Here is a tiny trained network, its code and every weight. The questions are about switching its units off for an input and a class, where a switched-off unit gives its printed mean instead of its output.

import numpy as np


def w(rows, s, z=0):
    codes = np.array(rows[::2]) - 128.0
    scale = np.full(codes.shape[1], s)
    scale[-1] = z or s
    return codes * scale


def norm(h):
    return h / np.sqrt((h * h).mean(-1, keepdims=True) + 1e-5)


def f(y):
    return np.maximum(y, 0)


def log_softmax(a):
    a = a - a.max(-1, keepdims=True)
    return a - np.log(np.exp(a).sum(-1, keepdims=True))


def net(x, mask):
    res = np.array(x, float).reshape(1, 8) / 4 @ E
    u = 0
    for l in range(3):
        y = f(norm(res) @ A[l][:, :-1].T + A[l][:, -1])
        res = res + np.where(mask[u : u + 13], y, B[l][:, -1]) @ B[l][:, :-1]
        u += 13
    return log_softmax(norm(res)[-1] @ U[:, :-1].T + U[:, -1])


A, B = {}, {}
E = w([
[108,114,2,81,180,107,150,101,198,163,118,178],'x0',
[179,161,137,59,146,222,72,130,151,111,34,84],'x1',
[128,127,127,126,125,128,127,126,126,132,127,129],'x2',
[129,129,127,127,124,129,128,126,126,126,129,131],'x3',
[131,196,107,125,105,112,129,243,113,124,138,173],'x4',
[130,127,131,125,130,125,129,129,130,127,130,129],'x5',
[129,128,129,129,131,128,129,129,129,128,127,129],'x6',
[128,129,129,128,127,135,127,126,129,129,133,132],'x7',
],0.0075)
A[0] = w([
[85,109,185,177,95,78,160,159,110,131,195,112,113],'0.n1',
[122,92,152,129,131,134,137,2,128,129,129,100,203],'0.n2',
[113,90,79,151,145,114,137,112,131,120,162,152,76],'0.n3',
[130,104,109,149,134,124,140,89,151,138,149,140,3],'0.n4',
[106,87,186,132,108,108,160,99,137,108,165,123,35],'0.n5',
[106,83,215,132,119,128,123,49,90,123,133,80,87],'0.n6',
[117,122,136,150,127,124,116,139,136,110,114,119,109],'0.n7',
[149,135,198,120,117,171,80,145,106,91,129,92,116],'0.n8',
[102,94,104,175,136,58,161,101,122,145,197,192,126],'0.n9',
[65,95,193,194,74,71,180,112,77,139,178,120,120],'0.n10',
[94,102,57,109,156,130,126,82,192,145,122,135,100],'0.n11',
[129,154,107,78,133,147,112,104,137,124,94,122,60],'0.n12',
[138,130,156,133,106,130,145,181,124,159,108,130,95],'0.n13',
],0.0058,0.005)
B[0] = w([
[199,149,100,157,155,168,97,102,135,95,141,179,225],'0.n1',
[116,3,110,150,169,141,110,79,140,91,132,72,255],'0.n2',
[110,139,160,97,90,151,144,116,157,149,134,100,169],'0.n3',
[91,89,137,104,136,96,143,128,24,122,168,98,138],'0.n4',
[140,94,95,158,154,93,89,181,110,150,158,105,158],'0.n5',
[146,116,86,186,113,131,127,185,211,158,135,82,209],'0.n6',
[117,119,130,114,141,129,118,126,112,142,137,137,134],'0.n7',
[68,115,161,116,102,74,208,123,118,183,131,135,211],'0.n8',
[69,129,187,83,55,110,212,128,110,140,137,45,248],'0.n9',
[209,124,76,175,208,145,64,115,136,118,118,197,251],'0.n10',
[152,109,145,76,152,105,140,101,35,126,129,182,220],'0.n11',
[195,100,128,162,133,114,121,131,130,147,141,174,166],'0.n12',
[124,158,134,123,126,126,119,83,104,105,152,134,156],'0.n13',
],0.0059,0.006)
A[1] = w([
[2,120,80,101,90,103,193,132,123,91,164,70,79],'1.n1',
[102,114,143,170,123,148,132,108,172,145,122,12,41],'1.n2',
[81,83,105,161,134,147,104,72,218,105,139,64,90],'1.n3',
[131,178,200,133,95,133,129,183,101,105,127,133,85],'1.n4',
[86,103,168,128,61,161,107,138,211,155,95,24,2],'1.n5',
[167,24,153,150,166,129,144,34,132,169,110,54,160],'1.n6',
[78,72,113,190,140,86,164,81,142,112,197,133,75],'1.n7',
[123,74,131,117,138,127,164,60,153,148,103,64,138],'1.n8',
[63,163,173,105,79,138,100,190,107,94,103,108,15],'1.n9',
[119,146,195,145,79,169,154,166,127,125,91,4,94],'1.n10',
[101,118,63,101,167,137,51,119,165,124,92,181,37],'1.n11',
[105,93,123,171,152,144,80,77,135,111,129,110,109],'1.n12',
[100,148,117,130,144,135,109,145,151,132,100,168,57],'1.n13',
],0.0053,0.003)
B[1] = w([
[47,101,152,81,43,37,201,111,146,146,217,138,166],'1.n1',
[114,209,138,153,46,142,147,186,166,86,143,195,165],'1.n2',
[190,225,158,102,98,104,160,173,33,174,114,136,185],'1.n3',
[122,69,153,109,184,88,93,1,89,173,131,135,169],'1.n4',
[91,214,162,147,13,149,182,131,144,56,183,227,156],'1.n5',
[30,57,140,138,156,159,20,102,177,18,115,161,254],'1.n6',
[126,96,164,73,111,142,87,179,84,150,68,39,191],'1.n7',
[82,161,176,124,113,147,114,93,60,92,158,246,203],'1.n8',
[139,9,147,116,223,65,113,98,115,184,96,95,150],'1.n9',
[90,107,205,104,8,141,108,145,149,158,94,157,173],'1.n10',
[174,157,65,114,186,172,119,116,131,57,120,93,158],'1.n11',
[143,183,117,120,118,111,133,216,172,149,144,80,173],'1.n12',
[122,104,125,130,127,120,131,137,114,101,151,72,137],'1.n13',
],0.0048,0.008)
A[2] = w([
[200,233,141,143,86,128,138,188,65,156,130,168,119],'2.n1',
[108,159,109,116,79,107,187,163,172,183,143,117,3],'2.n2',
[166,191,112,158,110,87,183,120,83,152,177,176,56],'2.n3',
[139,83,105,193,179,124,102,81,184,108,120,62,34],'2.n4',
[74,108,94,106,121,98,161,127,144,120,136,141,65],'2.n5',
[211,198,56,117,158,141,154,157,147,145,112,88,14],'2.n6',
[63,60,125,108,171,177,93,97,169,80,96,42,68],'2.n7',
[143,124,143,92,132,138,119,120,137,150,97,151,132],'2.n8',
[157,146,119,193,169,147,96,139,97,101,161,127,54],'2.n9',
[154,147,174,87,69,96,184,147,95,254,93,82,71],'2.n10',
[162,188,46,63,116,106,216,185,169,181,116,113,114],'2.n11',
[133,148,56,103,225,167,103,119,160,108,92,128,7],'2.n12',
[142,140,135,150,120,114,161,151,124,160,164,128,129],'2.n13',
],0.0067,0.0027)
B[2] = w([
[126,142,113,62,162,88,156,63,67,142,137,181,228],'2.n1',
[127,144,118,164,134,163,137,131,227,188,83,139,160],'2.n2',
[133,205,133,142,89,150,167,100,176,127,109,170,204],'2.n3',
[135,127,104,127,166,141,97,209,136,169,104,71,201],'2.n4',
[86,127,163,109,134,134,127,122,146,168,116,93,181],'2.n5',
[129,106,156,115,61,136,143,162,45,93,204,57,174],'2.n6',
[163,233,106,120,112,89,211,133,134,193,137,163,254],'2.n7',
[133,94,150,157,162,135,101,141,100,128,139,102,178],'2.n8',
[133,131,73,174,130,86,133,116,146,96,155,138,197],'2.n9',
[169,159,114,145,242,111,68,218,117,214,69,80,206],'2.n10',
[151,153,153,194,1,155,160,217,158,125,155,21,215],'2.n11',
[176,98,85,124,146,183,103,121,108,50,105,120,212],'2.n12',
[124,150,112,101,122,149,143,108,175,119,88,133,167],'2.n13',
],0.0071,0.0053)
U = w([
[142,73,85,245,182,108,55,198,170,107,173,76,245],'0',
[12,44,128,61,141,66,169,55,103,149,179,116,131],'1',
[184,210,87,160,142,75,162,72,86,117,176,247,168],'2',
[93,196,108,121,53,101,216,203,208,215,141,95,93],'3',
[55,136,207,141,16,195,95,121,191,80,84,154,155],'4',
[156,110,47,55,238,197,93,57,137,64,62,181,4],'5',
[155,153,183,86,207,105,73,188,61,222,56,108,103],'6',
[199,147,62,90,72,191,139,218,77,64,140,39,91],'7',
],0.011,0.0013)

Each question gives the input, the list of numbers given to net, and the class t.
The units are the neurons (one row each of A and B). Each row of codes is followed by its name. A weight is (code - 128) times the scale printed after its matrix; where a second scale follows, it is the last column's (A, B and U).
mask holds one flag per neuron, layer by layer. A switched-off neuron (its flag False) gives its mean, the last column of its row in B, instead of its output. The means were averaged over made-up inputs and are rounded, as every weight is.
A unit's drop is (log p(t) with every unit on - log p(t) with that unit switched off) / (log p(t) with every unit on - log p(t) with every unit switched off).
The circuit of an input: a set's keep is (log p(t) with only the set's units on - log p(t) with every unit switched off) / (log p(t) with every unit on - log p(t) with every unit switched off). Starting from the 12 units with the biggest drops (on a tie, the unit counted first), units are removed one at a time, each time the one whose removal leaves the highest keep (on an exact tie, the one counted first), for as long as the keep stays at least 0.8.
units of the circuit, in order: the units of the circuit, biggest drop first
most important unit: the unit with the biggest drop
top k neurons: the k neurons with the biggest drops, biggest first
k most important neurons of layer l: the k neurons of layer l with the biggest drops, biggest first
drop of u: that unit's drop, to one decimal
input [2,-3,-2,2,2,6,3,5], class 3: most important unit -> 0.n2
input [-1,1,7,-8,5,1,5,-4], class 6: top 2 neurons -> (0.n10, 1.n6)
input [7,-3,-1,5,2,-8,-4,8], class 3: top 2 neurons -> (0.n2, 1.n6)
input [2,7,3,-7,1,-2,7,1], class 7: units of the circuit, in order -> (0.n2, 1.n6, 2.n6)
input [-8,0,4,-3,-2,-8,0,-7], class 0: 4 most important neurons of layer 0 -> (0.n10, 0.n9, 0.n1, 0.n3)
input [0,8,-2,4,-8,0,8,1], class 4: 2 most important neurons of layer 1 -> (1.n5, 1.n2)
input [3,-3,-4,-1,1,-5,-8,-7], class 3: top 2 neurons -> (0.n2, 1.n6)
input [3,1,8,7,6,-4,-3,0], class 7: top 2 neurons -> (0.n9, 0.n8)
input [4,4,0,-5,1,-8,-6,-6], class 7: top 2 neurons -> (0.n2, 1.n6)
input [-1,0,6,-2,-7,-4,-2,-8], class 0: top 2 neurons -> (0.n2, 0.n9)
input [6,3,0,-1,2,-1,5,-5], class 7: top 2 neurons -> (1.n6, 0.n2)
input [-8,-5,8,-5,1,7,-8,-2], class 2: top 2 neurons -> (0.n2, 1.n6)
input [-5,0,7,8,-6,-8,8,-8], class 0: 4 most important neurons of layer 0 -> (0.n9, 0.n10, 0.n2, 0.n5)
input [0,3,-3,-4,0,8,-8,0], class 4: top 2 neurons -> (0.n10, 0.n1)
input [-2,-8,-8,-4,-1,-2,7,4], class 0: top neuron -> (0.n10)
input [-5,-4,7,2,1,-5,-6,8], class 2: 2 most important neurons of layer 0 -> (0.n2, 0.n1)
input [6,2,-2,1,2,-6,-6,1], class 7: top 3 neurons -> (1.n6, 0.n2, 2.n11)
input [-8,-8,4,-7,0,2,-6,1], class 0: 2 most important neurons of layer 2 -> (2.n7, 2.n4)
input [7,2,-1,8,1,7,6,-3], class 7: top 2 neurons -> (0.n2, 1.n6)
input [6,-5,1,7,2,-6,-5,2], class 3: most important neuron of layer 1 -> (1.n6)
input [-7,2,-6,-7,0,7,-2,-8], class 4: 2 most important neurons of layer 0 -> (0.n6, 0.n11)
input [0,-6,-4,2,-5,-6,2,-5], class 0: top 2 neurons -> (0.n10, 0.n1)
input [3,2,-6,-1,3,4,-1,-3], class 7: drop of 1.n6 -> 0.5
input [-4,0,6,8,4,7,0,5], class 2: drop of 0.n9 -> 0.4
input [5,-2,8,-4,0,3,6,4], class 1: drop of 0.n11 -> 0.4
